Each row has a class, written as a number after it.
[  4  -5   2   6   5   8  -9  -4   7   6   6  -1 -15  -5   8  -7  -5  -7
  11   9   7   9   0  -2  -2  -6   8   2  -9  -7   2   4   7   2] | 2
[ 32  35  10  43  23 -11  13  37 -20 -12  49 -32  22 -16  39   9 -12 -14
  13 -12  41  -5  13  -7 -18 -21 -24  50  11  19  -2 -40  -4  14] | 6
[  8  -5   1  12  10  12 -11  -9   8  10  10  -1  -7   0   6  -1  -3  -4
   6   8  11  -2   4  -6   1  -4   0  -2  -5  -6   0   0  17  -7] | 5
[ -7   1  -1  -9  -1 -18   3  -8  -2  14  -1 -12   4  -4 -11  14 -23  -4
  -7  -3 -12   2  -6  -6  -2  10   5  -2  -2 -11   0   9  13 -25] | 7
[-20  16  52   7 -26 -25  33 -15 -43 -55  15 -29  27 -19 -36  -9   6  -1
 -84  -8 -46 -28  -6  -3  15  -2  -4 -18 -19 -31 -23 -12 -28   9] | 7
[  9 -28   4  19  31  13 -13  38  -4  12   2   7  16 -15  21  -6  -6   5
   0   6  12  12 -11  20   4 -27  -3  -4   9   7  11 -19  -4  -1] | 4
[ 12   6   0  -1   1  14   0 -15   3   3  12  -1 -14   1  -1  -6   2  -5
   7  -5   2  -8  -1   5  -4   2   3   0  -5  -6   2   8  16  -8] | 3
[ 26 -38 -16 -35  -5   2  -9  35 -12 -13  10 -27  10  16   5 -19  13  16
   7 -42  21  47  -2  -8  -3   5   3  22   9 -20 -21  -8 -12  21] | 6
[ -7   6  -2 -13  10 -25   5   4   7  20   3  -1 -10  -3   2  15 -29   0
   0  -1  -7  16  -5   1  -5   5   3   2  -5   9   0   3   7 -30] | 7
[ 45  -5 -14  39 -15  -4 -40  40  39 -39  21   5  24  23  37  -4 -26 -52
   2  16 -28   6 -31 -41  15  -7  26 -24 -32   6  24 -19  28  -4] | 0
[-15   4  -5   6  -4 -14 -27   2  -1 -27 -10 -14  37 -19 -21  -7   5  13
 -17 -29 -51   8 -24   2   0  19 -57 -18  47 -43  17   4  38 -25] | 7
[  -2   25   70   22    6  -27   31  -15  -46   -8   21  -27   35  -18
   49    9  -24  -16 -104  -31  -42   -1  -27   11    4  -30    3    4
  -40   29  -14  -41  -25  -33] | 0
[ -5  -9  -2  -5   0   7   0  -8  -1   6   4   1  -7   2   2 -14  -1  -6
 -11   1  -6   7 -11   2   4   3  17  -5 -12  -4  -6   2  14  -9] | 8
[  4  41   1  -2  12 -60   7  45   9 -26  61  -3  15 -46  -7 -25 -59  16
 -35  12 -21 -26 -24  -9 -15  -6 -29  25 -19  35  50   8  12 -43] | 2
[ 42  26  -9   9  -8  24   1  -4  18 -40   2 -11 -12  -6  28  -3  20  -1
 -32  -3 -39 -36  10 -12   3 -21 -16   7  10  10  -3  -8 -30  25] | 1
[  9 -14 -24  11 -13  27 -17  11 -31 -20 -15   4 -12   5   0 -28  44   0
  24 -43  33  -1  -4  17   8  -3   8  27   6 -23 -40 -21  -2  18] | 9
[  0 -14 -18  -3   2  13 -28  47  -2 -39 -56  14  10 -18 -32 -31   1   0
  18  -6  -8  -5 -32 -17  -2  29 -23   2   2 -20 -10  16  14  11] | 4
[ -4   1  15  -4   3   3   1  -3  -1   5   1   4  -9  -3  -2   4 -10  -3
  -5  10  -8   2 -11  -9   2   9   8 -20 -10  -3  -5   9  11 -10] | 4
[ 14 -11   2   1   4  12  -3   0   5   7   4   3  -6  -1   7 -11   1  -2
  -7   1   2  -6  -6  -9   0   5   4  -5 -12   5  -7  -2  13  -7] | 5
[  3 -16 -10  16  17  13 -11  32 -18 -16  -9   7  18  -1 -17 -22  -6  -1
  31  -5  30   4 -17  11  -7   7   5   8  15 -24 -26 -12  -4  15] | 11
[-41  -3  23 -81  -7   3  47 -14 -40  10 -64  14 -14  16 -55 -34  35   7
 -20 -41  20 -16 -23  36   6  52  35  -9 -48 -32 -51  22  -8  10] | 5
[  8  -5  -2  23  12  -7  -8  19  -6   9   9   0  19 -10  -7  -3  -4  -2
  13  20  -2  -6  -2   0  -2 -13  -3   7  -2 -12  12 -11   7  -2] | 10
[  6  33  14  13  24 -21  37 -11  -4 -12  49 -27   0 -49  12 -44 -41 -18
  -8 -62  30 -54 -17  11  12   2 -29  46 -10  36  -8  53   8 -34] | 1
[ 62  36  66   4 -22   8  -9 -20 -11 -41  38 -21 -37 -11 -20 -47  18 -31
 -49 -22 -47 -63 -65   0  -9  -5  41  30 -38 -15  -2 -19  32  39] | 2
[ -3   4   3   9  -1   4  -9 -16   3  12   4   0 -10   4  -5  -2  -8  -3
  10   5  -1   7   4  -3   0  -8   7  -8 -16  -8  -1  14   7 -15] | 0
[  0  -1   9   5   3  16   0 -18  -1   9   4   5  -8  -2   1 -14  -1  -5
   5  -2   7  -7  -6  -2   2   3   8  -3 -15   5  -3  15  10 -10] | 11
[ -9 -24 -59  -2 -15 -37 -23  16  49  11  53  -2 -35  -6 -23 -23  -7  14
  50  18 -42  45  44 -37 -35 -12 -29  35   3 -13  41  40   7 -60] | 10
[ 30  -3  18  -6   1  12  -4  10  13 -61   3 -16 -35 -24 -33 -13  13 -23
   0 -32 -18 -46 -24  -7 -15   8 -26  30  12 -18   0  35  14  16] | 10
[ 19 -40  -7   3  15  -6 -54  37 -25  49   1  -8   5  28 -32 -29   9  29
  44   1 -23  10   3  -4 -40 -35 -16   7  27 -26 -30  20 -24   1] | 3
[-14  54  56  -6  17 -36  21 -13 -34 -27  39  -7   2 -21   2  -3  -5  -6
 -56  -5 -43 -70 -66  37 -14 -24   4   8   3 -38 -59 -21 -18   4] | 8
[  7  -3   4  -3  -3   9  -5  -6  -2   4   8   1 -20   4   4  -7   4  -4
   1  -2   5   1   1  -1  -6  -5   9   3 -10  -5   7   9   7   1] | 2
[ 46  10  33 -24 -24 -22 -12 -16  27 -35  45 -12 -10 -40  43   6   0  -1
 -66  31 -51 -11 -42 -48  -8  12  41  19  -3  23  30 -34   0 -13] | 6
[  0 -42  48  -9 -39 -44 -29  56  50 -46  39  18  53 -53  -8 -48  22   3
 -20  -3 -95  -9 -43 -32  14 -19 -40 -40  19   1  76 -44   7   0] | 2
[ 11 -12  -9  -8  -6  -4   1  25  -1  -8  15  15  -6   0  -2  -6  16   0
  28 -13   6 -23 -13   5  -5   2  -3  -2  12  -2 -10  -5   3  -4] | 11
[ 70  16   1 -23 -16   6   4   5  -4 -54  36 -45  -9 -37   2 -10   8   4
 -44 -16 -37 -54 -22 -45 -24   8 -15  46   0   4 -19   3  -5   6] | 9
[-19  78 -19 -41 -24 -27  19 -55  19  18  47 -17 -35  44  21  37  10  -2
  -8   7 -30 -20  18   3 -28 -41   3  41 -27 -45  11   9  -1   7] | 4
[ -4   0  -6   1  -5  12  -2 -20   0   8  14   1  -5   8   3 -20   5   5
   6  -8   3   7   1  -2  -1   4   5   0  -7  -4  -6  12   9 -11] | 11
[  0   1   5  -1  -3   3  -4 -11  -1  10  12  -2 -11   7  -8  -4  -3  -5
   1  -6  -6  -5  -4  -6  -4  -2   7   3  -9 -10  -3  13  17 -11] | 10
[ -7  10   8 -27   1  35  19 -34 -18  52 -53  -5  -5  13  44  31  49   8
  24 -44  49   6  -5  30   5  23  10 -10  34   8 -36  -8  -8  30] | 0
[ 49  34  -2  38   0  49 -12 -21   0 -36  -7  -6  -4 -31  20 -16  27  -9
 -15   0 -22 -20 -13  -9  -5  -2 -12  31 -10  -9  -3 -37  14  23] | 9
[ 24 -17  -6  34  10 -15  -9  39   1 -20 -17  10  -1 -13  31 -24   3 -15
 -23 -23 -18  23 -18  23   6 -20 -24  41 -17  53  46 -22   7  -5] | 10
[-11  10  -6  -7   5  -4  -2  -7  -1  15 -26  -9   3  -8   8  32 -22   0
  -1  -5 -11  17  -2  -7  -5   9  -7  -6   6  -2  -4  -2   4 -22] | 1
[ 27  22   3  15  18 -12  15  12   0   4   8  11 -23 -14  11  14  -2  -4
   8  22 -20 -29 -10  18 -17 -10 -13   8  -5  18  -4 -12   1  -5] | 6
[ 30   4  11 -22   0 -22  27 -14  65 -25   0  -3  10 -21  28 -33 -15 -25
 -20  31 -32  -5  -8 -20  19   3  -4  30 -40  49  60   2  -1  33] | 6
[ 47  22 -62  19  23 -42   0  26  -7  17  42 -28  10  -8  -4  64 -55  17
  23  43  -5   7  21  -6 -30 -13  -1  31  18 -28  10 -16 -13 -26] | 7
[ -4 -11 -42  11   4  18 -20  33  -1  -1 -16  13   6  -1 -37 -21  24  10
  49  -4  10 -34   7   9  -3  15 -31 -24  31 -15  -9  29  22 -10] | 9
[ 48 -20  54  14   6  27 -14  10  11 -27  -9   0 -32 -10  21 -37  22 -46
 -27  11 -70  -9 -42 -21 -36 -15   9  35 -15   7 -15 -38  14  24] | 4
[  6 -89 -14  18 -18  -5 -47  47  12   7  -4  14  17   5  24 -63  14 -12
  10  25 -29  71 -25 -27   4 -15   9 -13 -37  13   2  -7  18 -14] | 0
[  9   8   3   3   1   4  -5  -8  -1  -2  18  -1 -12  -1  -3 -21   2  -7
  -2  -8 -10 -13  -4  -7  -6   1   5   6 -12   3 -11  12   7 -16] | 9
[ -7  -4 -18 -18   6 -11   1   0   6  21 -16  -2   3  -1   5  23 -24   9
   7   1   2  20   2  -4  -3   3 -10   5   2   0   2   3   7 -15] | 7
[ 37 -10 -39  21 -25 -34   1  10  35   1  66 -10  49  12   5  33 -26   7
 -15  23 -52 -31   8  -5  11 -24 -34 -36  32  26  88 -19  42 -15] | 9
[ 16  24  -7  -7  -6  32   0   1  52 -52 -39  10 -14 -45  26 -27  22  -8
 -11 -32 -30   7  -7 -21  11  34 -41   7   3  36  42   8   7   0] | 1
[  8  20   2 -19   6 -53  -2 -11 -12  22  50 -31  21   9 -13  39 -57  29
 -20  -7 -30  17  13 -10 -31 -29  -5  37  17  -9  30 -20 -17 -34] | 11
[ 33 -39   8 -21 -14 -46  13   1 -13  -7  19 -19  38 -15  -8  23 -32   1
 -36 -19 -18 -30 -18  -2  41  -2   2 -18 -11  12  39   8  13 -25] | 6
[ 25   2 -14  27 -21  10  18 -10  -3 -16  27   0 -24   6   7 -17 -13 -36
   0  -7  -2  16 -10 -11 -28   2  37  40 -51  -5   1  -4   7 -10] | 0
[ -7   4   1  -5   3   2   3 -11   0   9   5  -2  -1  -2   0  -2  -8  -1
  -8  10  -4  -5   1   2   3  -5   7  -9  -7  -4   2  11   6 -10] | 1
[  0  -4  -1 -11   0  -2   5  -3   1  11   9   7   1   5  -3   0 -11   1
  -4  -4  -1   4  -1  -2   2   2   4  -7  -3  -4   6   1  15 -16] | 7
[  4  10 -12  21  38  16 -13   1  -1  25 -35  27 -21   5 -13   8  -9   4
  42  13   6  26  16  16 -19   7 -14   0   1   9   5  10  -3 -10] | 9
[ -6   0 -13 -20  -1 -22  -2   2  11   7   3  -9   9   0   6  29 -18  -1
   2   9 -11   2  -5   4   3  -3  -8 -10   1 -10  12  -2  15 -20] | 3
[ 18  13  -8  28  37   3 -19  37 -34  13  32 -22   7  18 -50   5 -29  11
  23   5   5  -8  26   6 -61 -27 -14  25  26 -50   5  19 -18  -4] | 2
[ -9 -18  18 -34   1   0 -23 -12 -29   2   5 -36   7   7  -6  29 -15  28
 -14   9   8  74  21 -39 -24  -4  22  22   7 -57 -34 -28 -27  -1] | 6
[ 12  -5  -1  -7  32  -1  19  32 -11  -4  13   2  17 -19  -8 -28 -17  18
  -8  -4  20   1  -8  41  -7  -8   2  24  15  -6  10 -31 -10  13] | 2
[  8 -10  -3  -4  15  24 -23  29   3 -11 -29   8   3   0  -2   4  21 -10
  22   0  -2  -1  -6  -2 -18  -5   4   9  28 -30  -4 -25 -11  21] | 8
[  1   1   6  -4  13   1   1 -12   9  11   5  -2  -4  -8   8   3  -4  -4
  -3   6  14 -12   0   1   6   1   0   0  -8   1   6   3  15 -10] | 5
[-17  12 -10  -1   4   1   2  -1   0  -4 -30  13  -3 -15 -20  -2   8   3
  14  13  -2 -20   1  10  -5   6 -11   4  -1  -4  -1   4  -3   2] | 9
[ 21  34  12  -5  24 -22  60  -3  37 -49  -1  -8 -17 -30  68  46 -22 -38
 -51  19  -3 -32 -14  27  40  10 -11 -13 -10  58   1 -18   2   8] | 7
[ 11  -5 -19  22  -4  16 -12  12   6 -20   5  24 -10  -9 -10 -28  30   1
  35  28   0 -15  -4   9  -1 -12 -16   0   7 -23   6  -7  18  26] | 1
[ 19 -39 -49 -11 -36  12 -18  17  45 -13  21   4  26 -18 -40  -7  21  20
  65  60 -20  22  48 -56  13  -4 -10 -19  -9 -54  43 -27  15  11] | 11
[ 21  30   5 -31  44 -34  -4  -3  31  -4 -14 -17 -30 -10  37  92 -60  -8
  -5  24  -2   4  19 -13  -8 -34 -30  27  -6  31  38  28 -28 -10] | 1
[-10   7   0 -14  16 -24  10   3   6  13   2   1   0 -12   2  18 -24  -3
  -3  25 -16   4  -9   5  -3  -1   3  -1  -9  -2   3 -15  12 -20] | 8
[ 22   9  12  12   9  17   5  -2  15  -8  -7   1  -5 -22  -3 -25  15  -7
  14  14  -4 -27  -1   5  -6 -15  -6  31  -6   1  14 -13  -3  33] | 6
[-21  -4 -10 -11  -6 -13   1  -8   2  12 -15   0  -1   4  -7   8  -5   0
  -3  -8   1   0  -4   5   1  10  -6  -1  -6  -5   3   4  18 -18] | 5
[ 13 -11  12 -39 -23  19  51 -14  14  -6  -8 -12  -7 -42  -9 -16  30  -4
 -35  11 -24   0  -8 -10  19  44  31 -24 -45  -2  -1 -11   7   1] | 7
[ 11 -18  30   4 -25 -17   4   4   9 -28  43  18 -34 -12  27 -14  40  -9
  -1  11   1 -17 -10   0  12 -20  14   2   0  32   7 -24 -10  16] | 11
[ 15 -10  11  -6  -2  15  -4  -2   4   5   9   8 -13   0  -4 -11   4  -3
   1 -13  -5  -4  -1 -10   2   1  11  -8  -2  -3  -3   1   9 -10] | 7
